Here is a tiny trained network, its code and every weight. The questions are about switching its units off for an input and a target symbol, where a switched-off unit gives its printed mean instead of its output.

import numpy as np


def w(rows, s, z=0):
    codes = np.array(rows[::2]) - 128.0
    scale = np.full(codes.shape[1], s)
    scale[-1] = z or s
    return codes * scale


def norm(h):
    return h / np.sqrt((h * h).mean(-1, keepdims=True) + 1e-5)


def f(y):
    return np.maximum(y, 0)


def softmax(a):
    e = np.exp(a - a.max(-1, keepdims=True))
    return e / e.sum(-1, keepdims=True)


def log_softmax(a):
    a = a - a.max(-1, keepdims=True)
    return a - np.log(np.exp(a).sum(-1, keepdims=True))


def net(x, mask):
    ids = ['αβγδεζθλμξπστφω'.index(c) for c in x.split()]
    T = len(ids)
    res = E[ids] + P[:T]
    u = 0
    for l in range(2):
        r = norm(res)
        for j in range(2):
            rows = slice(4 * j, 4 * j + 4)
            q, k, v = (r @ M[l][rows].T for M in (Q, K, V))
            z = softmax(np.where(np.tri(T) > 0, q @ k.T / 4**0.5, -1e9)) @ v
            o = O[l][rows]
            res = res + np.where(mask[u + j], z, o[:, -1]) @ o[:, :-1]
        u += 2
        y = f(norm(res) @ A[l][:, :-1].T + A[l][:, -1])
        res = res + np.where(mask[u : u + 4], y, B[l][:, -1]) @ B[l][:, :-1]
        u += 4
    return log_softmax(norm(res)[-1] @ U[:, :-1].T + U[:, -1])


Q, K, V, O, A, B = {}, {}, {}, {}, {}, {}
E = w([
[221,54,190],'α',
[137,111,120],'β',
[153,141,59],'γ',
[121,137,126],'δ',
[114,88,123],'ε',
[118,93,124],'ζ',
[98,129,101],'θ',
[144,160,118],'λ',
[188,173,43],'μ',
[244,135,85],'ξ',
[181,184,26],'π',
[60,110,84],'σ',
[98,74,130],'τ',
[175,132,254],'φ',
[239,140,73],'ω',
],0.0063)
P = w([
[101,123,140],'0',
[101,121,138],'1',
[165,2,44],'2',
[5,197,87],'3',
[97,132,145],'4',
[179,37,63],'5',
[112,194,171],'6',
[96,131,145],'7',
[185,44,70],'8',
[112,193,173],'9',
[94,132,144],'10',
[186,51,79],'11',
[111,196,171],'12',
[93,134,143],'13',
],0.0045)
Q[0] = w([
[112,251,193],'0.h0',
[40,151,161],'0.h0',
[168,43,102],'0.h0',
[83,71,64],'0.h0',
[149,104,97],'0.h1',
[197,83,132],'0.h1',
[221,102,69],'0.h1',
[125,252,197],'0.h1',
],0.0043)
K[0] = w([
[141,157,254],'0.h0',
[56,161,184],'0.h0',
[52,50,39],'0.h0',
[86,133,105],'0.h0',
[120,147,172],'0.h1',
[109,174,189],'0.h1',
[139,158,184],'0.h1',
[187,138,47],'0.h1',
],0.0051)
V[0] = w([
[254,126,253],'0.h0',
[152,30,47],'0.h0',
[152,147,121],'0.h0',
[110,116,128],'0.h0',
[83,216,38],'0.h1',
[176,128,87],'0.h1',
[183,116,81],'0.h1',
[104,99,100],'0.h1',
],0.004)
O[0] = w([
[53,250,208,23],'0.h0',
[66,197,165,94],'0.h0',
[208,119,114,133],'0.h0',
[129,147,193,128],'0.h0',
[32,228,195,246],'0.h1',
[170,94,115,137],'0.h1',
[153,67,131,133],'0.h1',
[54,89,107,144],'0.h1',
],0.0022,0.0013)
A[0] = w([
[225,104,252,186],'0.n0',
[115,136,214,4],'0.n1',
[182,55,244,216],'0.n2',
[77,92,167,148],'0.n3',
],0.0043,0.0027)
B[0] = w([
[37,171,90,250],'0.n0',
[141,254,75,143],'0.n1',
[67,160,1,249],'0.n2',
[118,138,159,187],'0.n3',
],0.0042,0.0019)
Q[1] = w([
[73,137,166],'1.h0',
[63,254,84],'1.h0',
[54,199,110],'1.h0',
[148,164,144],'1.h0',
[100,114,202],'1.h1',
[118,81,201],'1.h1',
[227,75,98],'1.h1',
[137,158,211],'1.h1',
],0.0074)
K[1] = w([
[2,135,208],'1.h0',
[91,195,160],'1.h0',
[94,203,195],'1.h0',
[133,114,219],'1.h0',
[83,97,198],'1.h1',
[55,135,150],'1.h1',
[155,250,126],'1.h1',
[73,124,161],'1.h1',
],0.0065)
V[1] = w([
[169,38,21],'1.h0',
[105,94,66],'1.h0',
[203,27,72],'1.h0',
[240,159,179],'1.h0',
[176,55,182],'1.h1',
[4,118,202],'1.h1',
[75,203,107],'1.h1',
[103,112,9],'1.h1',
],0.0027)
O[1] = w([
[6,184,102,103],'1.h0',
[167,139,171,157],'1.h0',
[105,221,117,40],'1.h0',
[36,104,83,46],'1.h0',
[114,81,23,36],'1.h1',
[97,114,189,104],'1.h1',
[192,165,179,189],'1.h1',
[222,20,177,254],'1.h1',
],0.0021,0.002)
A[1] = w([
[206,155,43,69],'1.n0',
[129,62,1,47],'1.n1',
[206,143,147,3],'1.n2',
[213,211,183,59],'1.n3',
],0.0041,0.0024)
B[1] = w([
[41,170,222,227],'1.n0',
[234,122,169,254],'1.n1',
[177,254,102,146],'1.n2',
[17,84,2,236],'1.n3',
],0.0046,0.002)
U = w([
[194,66,51,157],'α',
[189,89,130,253],'β',
[205,170,198,225],'γ',
[113,112,248,238],'δ',
[107,79,132,103],'ε',
[119,103,133,53],'ζ',
[80,83,153,156],'θ',
[72,134,16,117],'λ',
[135,159,121,53],'μ',
[135,151,119,42],'ξ',
[133,145,118,38],'π',
[80,100,128,132],'σ',
[92,98,134,135],'τ',
[69,198,203,189],'φ',
[133,158,123,81],'ω',
],0.014,0.0026)

Each question gives the input, a string of symbols that net reads in full, and the target symbol t.
The units are the heads (4 rows each of Q, K, V and O) and the neurons (one row each of A and B). Each row of codes is followed by its name. A weight is (code - 128) times the scale printed after its matrix; where a second scale follows, it is the last column's (O, A, B and U).
mask holds one flag per unit, layer by layer, with each layer's heads first. A switched-off unit (its flag False) gives its mean, the last column of its rows in O or B, instead of its output. The means were averaged over made-up inputs and are rounded, as every weight is.
A unit's drop is (log p(t) with every unit on - log p(t) with that unit switched off) / (log p(t) with every unit on - log p(t) with every unit switched off).
The circuit of an input: a set's keep is (log p(t) with only the set's units on - log p(t) with every unit switched off) / (log p(t) with every unit on - log p(t) with every unit switched off). Starting from all 12 units, units are removed one at a time, each time the one whose removal leaves the highest keep (on an exact tie, the one counted first), for as long as the keep stays at least 0.8.
circuit, biggest first: the units of the circuit, biggest drop first
most important unit: the unit with the biggest drop
k most important neurons: the k neurons with the biggest drops, biggest first
drop when u is switched off: that unit's drop, to one decimal
input λ λ λ, target γ: most important unit => 1.n1
input δ φ λ ζ λ δ θ δ ω λ ω δ, target γ: 4 most important neurons => [1.n1; 1.n3; 1.n0; 0.n0]
input ζ δ δ φ λ δ θ, target λ: 2 most important neurons => [0.n0; 1.n0]
input δ τ λ ζ λ λ θ, target λ: 3 most important neurons => [0.n0; 0.n2; 1.n0]
input δ θ λ λ θ λ ε, target λ: circuit, biggest first => [0.n2; 0.h0]
input λ γ ω λ α, target α: circuit, biggest first => [0.n2; 0.n0; 1.n1; 1.n3]
input ω λ β λ δ λ ζ, target λ: circuit, biggest first => [0.n2; 0.h0]
input λ α ω λ θ δ λ λ φ, target α: 4 most important neurons => [0.n0; 0.n2; 1.n1; 1.n0]
input τ θ λ λ δ δ μ λ, target λ: 2 most important neurons => [1.n3; 0.n2]
input θ δ λ α δ ε λ λ φ δ δ λ ε, target λ: circuit, biggest first => [0.n2; 1.n0]
input δ φ λ λ ε γ λ, target λ: 3 most important neurons => [1.n3; 1.n0; 1.n1]
input λ δ λ α, target λ: 2 most important neurons => [0.n2; 0.n0]
input γ λ σ δ λ δ β, target λ: 2 most important neurons => [1.n0; 1.n1]
input λ π λ λ δ φ, target α: 2 most important neurons => [0.n2; 0.n0]
input π λ δ δ λ θ ξ γ δ λ θ θ ω γ, target γ: 4 most important neurons => [1.n1; 1.n3; 1.n0; 0.n2]
input δ λ λ μ δ, target δ: most important neuron => [1.n3]
input δ ε δ φ δ φ λ ε λ ζ, target λ: 2 most important neurons => [0.n2; 1.n0]
input δ λ σ ω γ, target γ: drop when 0.n3 is switched off => 0.0
input λ δ ε φ λ λ α, target λ: drop when 0.h0 is switched off => 0.4
input φ δ λ ε φ, target φ: most important neuron => [0.n2]
input λ δ μ λ μ φ δ δ θ δ δ, target δ: drop when 1.n3 is switched off => 0.2
input σ δ β λ λ λ, target γ: drop when 0.h1 is switched off => 0.2
